Table B holds the same points as the rows below, measured another way and shuffled. Each row below is followed by which row of B it is.
B:
1: [ 19.2   5.9 -19.0 -15.8  16.5  21.8  -3.9 -19.1   0.2  12.0  -7.4  -7.7
  13.1 -28.7  37.6  -3.2  -7.5   2.0 -12.3  -9.8 -19.2  -7.8 -10.5  16.0
  11.2 -11.6   5.2  17.3  -1.2  13.5  -8.8  -1.9 -27.0  -6.4  14.7 -12.3
   7.7  -9.5 -21.9  16.9  21.3 -17.8  -3.3  11.1 -14.3]
2: [ 38.7  14.2  -6.8   1.3 -36.0  -5.6  18.7  -1.0  -0.6   6.9 -11.3 -20.6
 -19.4  -2.8  -6.5  25.7 -33.7 -27.9   1.0  11.1   7.7  20.8 -13.9  10.1
  -5.5 -14.9   9.8  -1.7 -11.8   7.1 -17.8  19.0 -17.7  -4.7  27.0  -3.8
 -23.8 -12.0 -12.2   5.5  51.1  23.2   2.1   6.8  36.4]
3: [-13.3  13.0   5.8  -9.9  16.3  -4.1  15.2  10.3   3.5 -38.5   6.1   1.8
  11.9 -26.0   3.3   5.0 -15.9  16.3  -0.8  -6.4  11.0 -10.3   1.9 -13.3
   8.0  -7.3   0.0   5.2 -24.3 -13.7 -26.6  -7.8   7.2  18.6 -23.3  12.9
   7.0  -9.4  14.1 -15.0   5.8  11.3   5.6 -25.0  24.1]
4: [ 10.9  10.0  -2.3  -9.1  11.9   3.7  12.6  -2.9   2.5 -21.8  -4.0   3.3
 -19.0 -19.8  35.9   7.1   3.9  10.0  -8.4  -5.9  -9.9   7.6  -7.7  11.5
   2.4  12.3  -1.3   9.8  -4.7  -9.6 -33.0  -0.4 -12.5  11.8   1.8  -1.7
  -4.3  -3.2   9.0  -2.5  23.9   5.6  -6.5  12.4  18.3]
5: [ 14.9  -4.6  15.0   1.5 -45.1 -23.4 -29.4   8.0  10.1 -34.9 -28.3   4.4
  -2.4  49.5 -42.0 -11.1  24.6  -1.2  19.1  12.6 -16.5  -2.1  -3.3   7.0
   5.3   7.7   7.5 -24.2  33.1  14.2 -30.1  -4.5 -24.4   3.6  28.6 -12.5
 -10.1  -1.6  -1.3  19.7 -22.5  -1.3  -8.7  26.0   1.5]
6: [ 20.4  -0.1   4.5  16.2 -31.2 -25.2  25.2  11.1  -2.4 -17.1   8.5 -11.0
 -22.1  -1.5 -22.5  12.8   6.0   0.4   0.3  17.9  29.8  21.5  -5.2  -5.7
  -5.7  -5.4  -2.9  -8.7 -31.5  16.1 -13.5   1.1 -21.7   8.3   9.1   9.2
 -14.5 -14.2   3.1 -13.8  15.4  21.8  13.5 -19.6  36.6]
7: [-28.6   5.2  -4.7  -2.9   5.2  10.0   5.5   3.1   8.5 -23.1  -2.0 -12.4
   4.7  -7.9  -0.9  -4.4  10.4   2.5  -8.9 -11.2 -21.2   3.7  -8.3 -13.9
   6.6 -21.5   2.9   8.1  -7.2  11.7 -23.7 -19.4 -18.2   3.6  -2.5   8.3
  18.6 -15.1  10.9   1.1  27.0  -3.5   3.2 -20.6  14.2]
8: [ -6.3  13.1   0.4  -3.2 -21.2   5.6  -5.7  -3.3   8.2 -31.0 -23.3  -4.2
  -6.4  16.8 -23.0  -5.8  13.7 -14.2   0.0  -1.9 -14.5   5.7 -10.6 -11.7
   4.1 -15.7   3.4  -5.3  18.4  12.9 -18.5  -6.4 -13.1  -2.2  14.4  -0.1
  12.2 -11.4   6.5  18.6  15.8   0.2   0.7   2.6   5.5]
9: [ 18.5  24.2  16.6   1.9 -21.6 -19.9  25.9  19.3  -1.1 -37.4  -6.3  -0.4
 -39.6  10.1 -12.6  21.5  10.7   0.9   6.3  16.2  35.1  28.9  -5.2 -16.0
  -7.5  11.8  -2.9 -12.2 -15.6   6.3 -22.2  -2.0   4.2  15.7  -4.9  25.8
 -14.4  -6.5  26.3  -6.0   8.9  29.7  11.7 -10.4  42.0]
10: [-13.9 -10.9  11.2   6.3 -22.0 -16.2 -13.7   8.0   6.5 -26.7  -4.9  14.2
  -6.3  28.7 -21.5 -17.8  22.7   3.6   9.1  -2.3  -4.1  -0.5   2.6   5.8
   3.0   6.5   5.3 -14.9  17.0   2.1 -14.6 -10.5   0.5   8.6   0.4   4.7
  -6.8   3.4  15.1  -0.9 -23.7   3.2  -8.4  12.0   3.6]
11: [-10.0   7.7  -8.7   9.9 -21.4  11.2  -6.5  -7.0   4.2  12.6 -14.8  -4.3
 -27.5  23.0   0.3   0.3  28.0 -23.0  -8.0  -8.8 -19.9  24.6 -11.4  -7.7
  -6.6 -14.9   0.2  -5.9  32.1   8.1   4.2  -8.6 -21.8 -11.4  20.1   6.3
   9.0  -5.7   3.9  22.0  29.8  -0.1  -4.0  11.1  -6.7]
12: [ 24.9  11.7  15.5   7.6 -18.2 -21.3  12.7   6.1  -5.5 -28.4   5.6 -20.8
   8.6   9.2 -10.4 -11.5   5.8   8.2  -0.8   8.5  27.3  -4.0   9.6   0.1
   6.8   3.7   1.3  -9.4 -29.2  -1.3  -7.3  -5.7   8.3   8.2  -6.9   0.8
  -4.3   2.8   7.8  -8.0 -17.0  -1.5   4.8   2.3   6.0]
13: [  6.9  11.7  10.4  -4.8   0.8  -2.8  -6.0 -12.0   4.5 -28.9  -8.3  -0.9
  15.0  11.9  -5.6 -12.9  -8.4  -9.2   1.5 -10.1   2.4 -16.8   9.7  13.0
   0.4   5.8   0.1 -10.3   9.8 -21.5   1.7   9.6  31.1   5.4  -9.5 -11.1
  -4.3  13.3   7.4   0.3 -21.6  -9.0 -12.0  23.5 -18.5]
14: [ 22.5  18.0   7.8  -1.4 -14.1 -15.8  21.6   7.7  -3.9 -20.6  -0.8 -22.8
   0.7  -9.7 -14.4  19.9  -8.6 -12.1   2.2  13.9  30.7  13.7  -0.1 -12.0
  -0.3  -5.3  -0.9  -3.9 -33.3  14.7  -2.2   9.4  12.7   9.0  -6.5   9.0
  -4.7  -6.6   9.7  -1.6   8.6  17.7   6.0 -16.3  24.4]
15: [  0.4   5.0   3.8   0.9  -4.8  -3.5 -18.3  -6.8   7.7 -18.3 -15.3   2.1
   1.5   6.9 -16.5   5.7  -2.4  -2.4  13.2  -1.0 -13.0  -2.3  -1.3   6.9
   3.0 -10.2  -2.7  -4.8  13.7  -4.6 -12.7   5.3  18.9   8.8   4.0 -13.2
  -4.9   4.0  -2.7   8.5 -18.1   3.6  -4.7  10.4   0.6]
16: [  0.5  15.0  -1.8  -6.4  -3.2   3.2  11.1   7.5   5.1 -31.0 -12.1   1.2
 -30.7 -17.0  27.2   9.9   9.8   6.4  -7.5   2.2 -10.2  14.0 -12.5   3.0
  -1.8  10.8  -3.4   7.0   3.1  -8.2 -41.3   4.3 -17.5  15.9   1.2   2.2
  -1.8  -7.0  16.9   2.6  34.0  16.3  -2.8   7.1  30.6]
17: [  2.2   9.5  -7.8  -0.9 -19.0  -2.7  16.2  14.4   4.6 -20.9  -9.3  -8.9
 -21.7  -7.2  -2.5  18.6   8.9  -3.2  -3.2   2.3  -4.9  28.2 -15.5 -16.4
   3.0 -19.5   2.1   2.9  -9.4  25.8 -33.1  -9.6 -40.2   3.7  13.5  15.2
   6.9 -21.2  10.0   4.9  42.7  16.8   4.9 -19.4  38.4]
18: [-22.4  -6.8  10.5   9.2 -20.3 -12.1 -10.7  13.4   6.5 -30.4  -3.1 -12.6
  29.0  21.5 -55.5 -12.4   4.9   4.6  13.7  -1.7  -8.1 -14.7   6.6 -20.6
  11.5 -28.0   5.5 -15.4 -13.9  18.4  -6.5 -22.2   1.8   1.4  -3.2   4.8
  12.8 -10.1  -0.6  -5.9 -22.5  -4.9   7.5 -27.1   3.5]
19: [ 19.0  11.6  -8.9  17.0  -4.4   0.7  26.7  -3.9  -4.6  25.0   3.1  -2.1
 -29.8 -22.1  22.6  20.6   4.3 -18.4 -15.4  10.1   9.1  29.4  -9.4   1.0
 -16.3  -5.5  -6.0   2.6 -11.0  -0.3  14.5  10.0 -22.9  -5.9   8.0  10.8
  -4.6  -9.7  -1.7   1.1  42.8  15.1  10.5  -8.7  20.1]
20: [-11.5   4.0  -9.8  10.3 -21.9  -2.1  28.6  18.3   1.8  -3.7   2.3  -9.2
 -33.7 -14.3  -0.7  24.6   4.7 -12.0  -5.6  11.8   0.8  29.2 -15.9 -18.4
  -6.5 -10.8   2.6   3.7 -18.7  25.6 -24.4  -7.0 -36.8   5.5   8.9  24.8
  -3.7 -24.5  13.6  -2.8  60.3  28.7  12.8 -31.8  48.3]

[ -0.2  -5.0  22.9  12.8  19.8  -7.5  -7.2   7.0   5.2 -18.2   2.4  -3.4
  -2.3   3.1 -12.4 -14.3   4.2  -9.7 -13.6 -18.6 -12.5 -39.1 -49.0 -38.0
  -1.5  27.9  15.3   3.2  18.4 -20.5  -7.3 -19.0  11.4  22.1  -7.7  -4.8]  13
[  0.9  -0.4   4.6 -29.3  37.1 -13.3  -7.0   0.9 -10.3 -44.2  -0.1   6.7
  -0.4  -5.7 -50.4 -14.5   4.8  28.1  11.2   8.2   1.8   1.8 -21.1  -1.1
 -40.6  -8.4   4.6   3.4  -6.4   0.0   3.5   9.8  11.4   1.5   7.5   7.3]  10
[ -5.3   4.5 -57.4 -15.7  45.5  21.8 -15.3 -29.5  14.3   5.9  13.5  12.9
  -6.9  33.8  11.6 -43.7 -20.7 -19.2  26.9  14.3 -11.7 -13.8  -8.7  32.6
  19.8  32.1   5.3   5.5 -39.5  -4.9 -20.5 -47.4   4.8  17.1 -51.5  20.7]  2
[ -6.1   3.6 -75.9 -48.3  29.0  -1.3  -7.4  -5.6   6.0  -1.3   0.9  21.2
  -6.6  -9.4   0.4   9.8   2.7  -5.4  15.7  17.9  17.8  29.4  38.6  27.1
 -16.7  24.3  -9.2   4.4  -1.3   9.1   5.1 -19.4  -0.3 -14.5  19.4   8.5]  17
[ -3.3   5.3 -51.4 -48.6  48.0 -12.5 -20.8  -0.5  12.5 -49.9  -0.5  10.2
  -6.1  -6.4   1.1 -24.3   9.3 -22.2 -21.8   2.4  25.3  -6.1 -23.4  28.0
 -61.2  30.7  13.6  11.2  43.4  -6.6 -10.8  -0.8   8.4 -39.1 -40.7  20.5]  9
[ -0.2  12.4  10.6  -2.4  23.6  -8.7  -1.0   5.3   7.7 -25.8   2.9   0.9
  -3.8  -6.8   5.9   1.0   6.1 -18.1  -4.6   2.7  -8.9 -27.4 -21.2 -11.6
 -13.7 -13.0  18.1   2.9  13.0  -5.7  -6.1 -27.7  24.8 -42.7 -22.3  -0.4]  12
[ -9.3  -7.0 -30.6 -19.7   0.9 -14.9  28.9   1.3   3.7  11.7 -18.3  14.0
 -21.9  -7.0  11.9  43.1   9.7  -7.3 -30.5 -26.1   4.5 -23.0 -18.0 -19.8
 -17.6  24.2  -8.5   2.6  50.5  -0.3   1.7   0.9   0.0 -14.3  -2.4  -8.4]  3
[ -2.8   5.2 -22.9 -13.3  12.3   1.5  -0.8  -5.0  16.5  -7.1   4.4   5.1
  -4.6  -5.8  19.1  -1.5   6.5 -30.9  -2.8   4.1  -3.7 -16.9  -6.0   4.3
 -12.9  30.4   8.8   4.0  -2.0  -4.0 -13.3 -27.2   4.2 -52.0 -40.3   3.5]  14
[-11.9 -19.6 -55.8 -33.7  21.6  -3.6  -8.6  -1.9   6.8  -2.2  -5.8  30.0
 -17.3   3.5   2.4  -9.3  -0.9  -1.7 -11.7   6.2   9.0  -3.5  -2.6 -12.3
 -13.1  37.3  -9.6   8.7  68.2 -16.5   0.8 -18.5   0.8  50.5  -4.7   3.8]  16
[ -3.6   1.5 -43.5 -21.8  32.5 -17.7 -32.8   7.2  10.3 -23.6   5.3   6.9
  -5.6  -5.0 -13.7  -6.6   5.8  -8.7  18.0   7.1  -3.4  -4.6   0.3  -4.4
 -16.3  30.1   2.5   5.1  -7.4  -4.6  -4.9 -42.8 -12.6  16.3  33.0   5.4]  8
[ -5.5   2.0 -87.5 -67.0  25.9  -4.2  -8.1 -25.2   8.4   7.5   0.2  25.9
  -6.0  -5.6  19.6  33.6   2.5 -10.0  19.4  20.4  23.4  12.1   7.2  47.7
 -15.1  24.7 -10.5   7.5  -6.4   5.9  -2.1  -2.0   0.9   4.8  -4.7  10.2]  20
[  0.5   0.5 -36.7  -7.5  13.4  10.4 -19.2 -20.6   2.9  29.2   0.7  -2.8
   2.6  -7.1  40.5   7.7  -1.1 -27.0   9.8  20.3   8.6  16.2   4.6  57.2
  12.3  32.1  -9.8   2.8  -2.4  -0.2  -6.4  -5.3   1.4  20.9 -21.0   9.3]  19
[  0.4  15.4  -2.0 -17.1  22.6 -19.5   9.2   4.1   7.3 -26.1   1.9  10.9
  -6.6 -12.1 -21.9  30.5  22.7   4.9  18.3   1.3  -7.6 -17.5   5.8  -0.2
 -29.8 -26.1   6.4   0.4 -55.0  10.8   2.1 -16.8  -1.8 -58.2  40.2   8.0]  18
[  2.0   7.0  -2.9 -23.7  41.1  -0.3 -18.8  10.6  11.6 -78.5  11.7   8.0
  -5.8  -1.3 -70.3 -86.4   1.4  34.6  31.3  22.3  -2.3   9.5  19.4   8.1
 -29.8 -24.4  24.0   7.5 -35.3  -2.9  -0.9 -43.8  -1.8 -10.4  19.7  18.9]  5
[ -8.2 -10.5 -26.4 -13.2   9.7  -4.4   6.7   1.9  -0.4   4.6  -3.0  16.9
 -14.5   5.8  10.5  -4.6  -7.4 -10.6  -8.8  -0.5   0.5   3.4  -2.8 -22.6
   5.1  22.4  -8.8   3.3  61.4 -16.1   0.7  -7.4   2.0  34.6  -4.0  -2.6]  4
[ -7.1  -9.8   2.0  10.3  21.3  -0.1  -4.6  -0.4   8.0  -5.2   2.7  12.1
  -6.9   8.3 -15.3 -47.1   0.6   0.6   1.9  -2.9 -12.4  -7.7  -5.8 -20.2
 -17.4  15.5   9.8   3.3  -8.1 -12.2  -0.3 -30.5 -19.6  -5.7  -3.5   8.6]  15
[ -7.2  20.6 -33.2 -32.2  32.2   8.3  -6.1 -31.9   7.3  -8.6   3.5  11.8
  -8.9  -3.7   2.4 -11.1   2.5  -5.0  18.2  34.4  -0.1  -1.0  -0.8  52.3
 -22.2 -13.6  -1.8   4.9 -22.3   0.4  -2.1   2.5  23.5 -45.4 -19.5  27.1]  6
[  4.3   1.3 -35.6  -9.7  39.5  -6.3 -54.0   1.7  -5.7  -8.8   9.3   3.1
  10.0  -5.9  -8.7  -0.7   4.8  -1.2  31.2   9.0  12.4  28.3  14.9  25.8
 -11.1  32.0   0.1   4.2 -17.9  -2.6  -6.3 -24.8  -3.7  38.8  25.8   0.5]  11
[ -2.8  -0.3 -50.1 -18.7  13.0 -28.1   3.2   1.2   4.4   5.4  -4.5  25.1
  -4.9  -8.0   6.4  61.4  10.6  -9.6   9.5  -0.8   1.6   2.4   6.3 -13.6
  -8.7  22.1 -12.9   3.3  13.8   2.9   5.4 -12.2   0.5  10.6  48.0  -5.7]  7
[ -2.7  -5.4  -5.6  19.7 -29.7   6.0   2.3   3.6  -2.8  37.9   2.1  -4.8
   0.9   4.6  15.7   8.8 -14.9   4.1  13.4   2.9  -9.8  19.7  41.4 -18.5
  59.7   9.2 -13.5  -5.0  21.3   3.2   7.4 -34.7 -27.6  30.8  20.0  -9.0]  1
